Below are the code and all the weights of a small trained network. Each question names an input and a target symbol and asks about switching units off, where a switched-off unit gives its printed mean instead of its output.

import numpy as np


def w(rows, s, z=0):
    codes = np.array(rows[::2]) - 128.0
    scale = np.full(codes.shape[1], s)
    scale[-1] = z or s
    return codes * scale


def f(y):
    return np.maximum(y, 0)


def softmax(a):
    e = np.exp(a - a.max(-1, keepdims=True))
    return e / e.sum(-1, keepdims=True)


def log_softmax(a):
    a = a - a.max(-1, keepdims=True)
    return a - np.log(np.exp(a).sum(-1, keepdims=True))


def net(x, mask):
    ids = ['βεηθξτ'.index(c) for c in x.split()]
    T = len(ids)
    res = E[ids] + P[:T]
    u = 0
    for l in range(2):
        r = res
        for j in range(2):
            rows = slice(3 * j, 3 * j + 3)
            q, k, v = (r @ M[l][rows].T for M in (Q, K, V))
            z = softmax(np.where(np.tri(T) > 0, q @ k.T / 3**0.5, -1e9)) @ v
            o = O[l][rows]
            res = res + np.where(mask[u + j], z, o[:, -1]) @ o[:, :-1]
        u += 2
        y = f(res @ A[l][:, :-1].T + A[l][:, -1])
        res = res + np.where(mask[u : u + 12], y, B[l][:, -1]) @ B[l][:, :-1]
        u += 12
    return log_softmax(res[-1] @ U[:, :-1].T + U[:, -1])


Q, K, V, O, A, B = {}, {}, {}, {}, {}, {}
E = w([
[22,142,250],'β',
[177,12,82],'ε',
[107,134,148],'η',
[52,165,86],'θ',
[61,77,115],'ξ',
[67,117,105],'τ',
],0.02)
P = w([
[122,2,82],'0',
[147,116,127],'1',
[136,116,126],'2',
[132,118,120],'3',
[124,133,128],'4',
[129,135,122],'5',
[116,128,120],'6',
[120,133,119],'7',
[112,143,127],'8',
[115,145,131],'9',
[94,149,124],'10',
[124,137,135],'11',
],0.0096)
Q[0] = w([
[80,140,125],'L0H0',
[178,151,168],'L0H0',
[254,129,70],'L0H0',
[160,91,101],'L0H1',
[178,123,120],'L0H1',
[83,81,121],'L0H1',
],0.017)
K[0] = w([
[98,111,232],'L0H0',
[144,249,127],'L0H0',
[244,177,71],'L0H0',
[135,145,213],'L0H1',
[185,200,152],'L0H1',
[32,171,131],'L0H1',
],0.011)
V[0] = w([
[75,153,196],'L0H0',
[184,131,254],'L0H0',
[91,177,162],'L0H0',
[128,95,91],'L0H1',
[145,180,252],'L0H1',
[96,74,142],'L0H1',
],0.0087)
O[0] = w([
[172,86,201,255],'L0H0',
[196,125,175,168],'L0H0',
[139,120,150,179],'L0H0',
[154,150,58,153],'L0H1',
[181,145,176,69],'L0H1',
[68,44,254,208],'L0H1',
],0.0079,0.0083)
A[0] = w([
[209,64,4,124],'L0N0',
[76,214,85,137],'L0N1',
[247,133,171,166],'L0N2',
[246,99,146,104],'L0N3',
[160,254,61,122],'L0N4',
[211,152,71,123],'L0N5',
[63,229,211,167],'L0N6',
[54,13,159,133],'L0N7',
[39,180,112,151],'L0N8',
[233,224,194,254],'L0N9',
[160,162,104,106],'L0N10',
[54,170,155,127],'L0N11',
],0.0071,0.0086)
B[0] = w([
[173,14,161,143],'L0N0',
[217,44,109,142],'L0N1',
[20,74,17,167],'L0N2',
[63,192,191,144],'L0N3',
[115,68,178,129],'L0N4',
[109,212,72,129],'L0N5',
[194,2,45,187],'L0N6',
[81,187,83,247],'L0N7',
[185,145,73,160],'L0N8',
[63,29,76,183],'L0N9',
[99,190,66,128],'L0N10',
[186,175,81,159],'L0N11',
],0.0055,0.015)
Q[1] = w([
[67,88,67],'L1H0',
[80,159,28],'L1H0',
[112,73,134],'L1H0',
[67,39,165],'L1H1',
[208,160,134],'L1H1',
[2,111,112],'L1H1',
],0.012)
K[1] = w([
[72,123,167],'L1H0',
[91,120,174],'L1H0',
[88,142,229],'L1H0',
[42,156,71],'L1H1',
[254,139,144],'L1H1',
[73,65,82],'L1H1',
],0.017)
V[1] = w([
[107,165,164],'L1H0',
[140,145,171],'L1H0',
[149,254,10],'L1H0',
[228,149,162],'L1H1',
[39,161,255],'L1H1',
[176,231,44],'L1H1',
],0.0057)
O[1] = w([
[149,150,111,116],'L1H0',
[108,168,255,111],'L1H0',
[116,117,28,7],'L1H0',
[137,83,75,15],'L1H1',
[112,80,123,95],'L1H1',
[36,99,181,82],'L1H1',
],0.0072,0.017)
A[1] = w([
[107,92,69,50],'L1N0',
[205,203,83,113],'L1N1',
[97,111,152,253],'L1N2',
[246,113,112,98],'L1N3',
[15,167,124,59],'L1N4',
[108,58,110,40],'L1N5',
[109,131,33,54],'L1N6',
[204,194,180,135],'L1N7',
[140,158,191,120],'L1N8',
[2,147,227,85],'L1N9',
[135,55,122,137],'L1N10',
[68,171,141,106],'L1N11',
],0.0093,0.0073)
B[1] = w([
[177,190,174,148],'L1N0',
[72,137,28,135],'L1N1',
[115,24,115,219],'L1N2',
[91,113,193,135],'L1N3',
[94,151,193,152],'L1N4',
[147,171,197,137],'L1N5',
[177,253,228,162],'L1N6',
[146,172,69,158],'L1N7',
[165,155,127,188],'L1N8',
[134,170,91,248],'L1N9',
[175,103,97,161],'L1N10',
[143,130,180,145],'L1N11',
],0.0075,0.017)
U = w([
[112,107,213,101],'β',
[211,81,113,78],'ε',
[24,45,70,254],'η',
[165,162,131,88],'θ',
[2,131,162,89],'ξ',
[84,147,154,114],'τ',
],0.0084,0.0077)

Each question gives the input, a string of symbols that net reads in full, and the target symbol t.
The units are the heads (3 rows each of Q, K, V and O) and the neurons (one row each of A and B). Each row of codes is followed by its name. A weight is (code - 128) times the scale printed after its matrix; where a second scale follows, it is the last column's (O, A, B and U).
mask holds one flag per unit, layer by layer, with each layer's heads first. A switched-off unit (its flag False) gives its mean, the last column of its rows in O or B, instead of its output. The means were averaged over made-up inputs and are rounded, as every weight is.
A unit's drop is (log p(t) with every unit on - log p(t) with that unit switched off) / (log p(t) with every unit on - log p(t) with every unit switched off).
The circuit of an input: a set's keep is (log p(t) with only the set's units on - log p(t) with every unit switched off) / (log p(t) with every unit on - log p(t) with every unit switched off). Starting from the 12 units with the biggest drops (on a tie, the unit counted first), units are removed one at a time, each time the one whose removal leaves the highest keep (on an exact tie, the one counted first), for as long as the keep stays at least 0.8.
units of the circuit, in order: the units of the circuit, biggest drop first
k most important neurons: the k neurons with the biggest drops, biggest first
k most important neurons of layer l: the k neurons of layer l with the biggest drops, biggest first
drop of u: that unit's drop, to one decimal
input θ θ τ, target ξ: units of the circuit, in order -> (L1H1 L0H0 L1N4)
input β η θ, target ε: 2 most important neurons of layer 0 -> (L0N7 L0N2)
input θ θ θ, target θ: 3 most important neurons of layer 1 -> (L1N6 L1N0 L1N2)
input β θ ξ β ε β ξ τ η, target ε: units of the circuit, in order -> (L1H1 L0H1 L0H0)
input β β θ η θ τ, target ε: units of the circuit, in order -> (L1H1 L0N7 L0H0)
input ε θ η ξ θ ε, target θ: units of the circuit, in order -> (L0H0 L1H0 L1N6 L1N0)
input β θ β, target ε: units of the circuit, in order -> (L1H1 L0N7 L0N6 L0H0)
input τ θ ξ θ ξ ε η ξ η β ε, target β: units of the circuit, in order -> (L0H0 L0H1 L1H0)
input η ε η β, target η: 2 most important neurons -> (L0N6 L1N6)
input ξ θ ξ η, target η: 2 most important neurons -> (L0N2 L1N8)
input ξ θ η η β η η β β ε ξ, target β: units of the circuit, in order -> (L0H0)
input β β η ξ ε η τ η τ ξ β ε, target β: units of the circuit, in order -> (L0H1 L1H0)
input ε η τ, target θ: 2 most important neurons of layer 0 -> (L0N0 L0N8)
input ξ τ η η, target η: units of the circuit, in order -> (L1H0 L0H0)
input θ η η τ, target ξ: 3 most important neurons -> (L1N4 L0N6 L1N6)
input θ ε η η ξ θ ξ, target ξ: 2 most important neurons of layer 0 -> (L0N6 L0N7)
input τ ξ η ε η η τ η η ξ, target ξ: most important neuron -> (L1N4)
input ε ξ ε, target θ: 3 most important neurons -> (L1N6 L1N2 L1N0)
input β ξ τ ξ ξ β, target ε: units of the circuit, in order -> (L1H1 L0N6 L0H0)
input β ξ ε τ θ, target ε: most important neuron -> (L0N2)
input τ η θ β ε θ ξ η β θ, target β: drop of L0N6 -> 0.0
input θ η η η η θ β τ β η θ, target β: drop of L1H0 -> 0.2
input ε η θ, target θ: drop of L0N8 -> 0.1
input ξ η β η β β τ, target β: drop of L1N7 -> -0.1
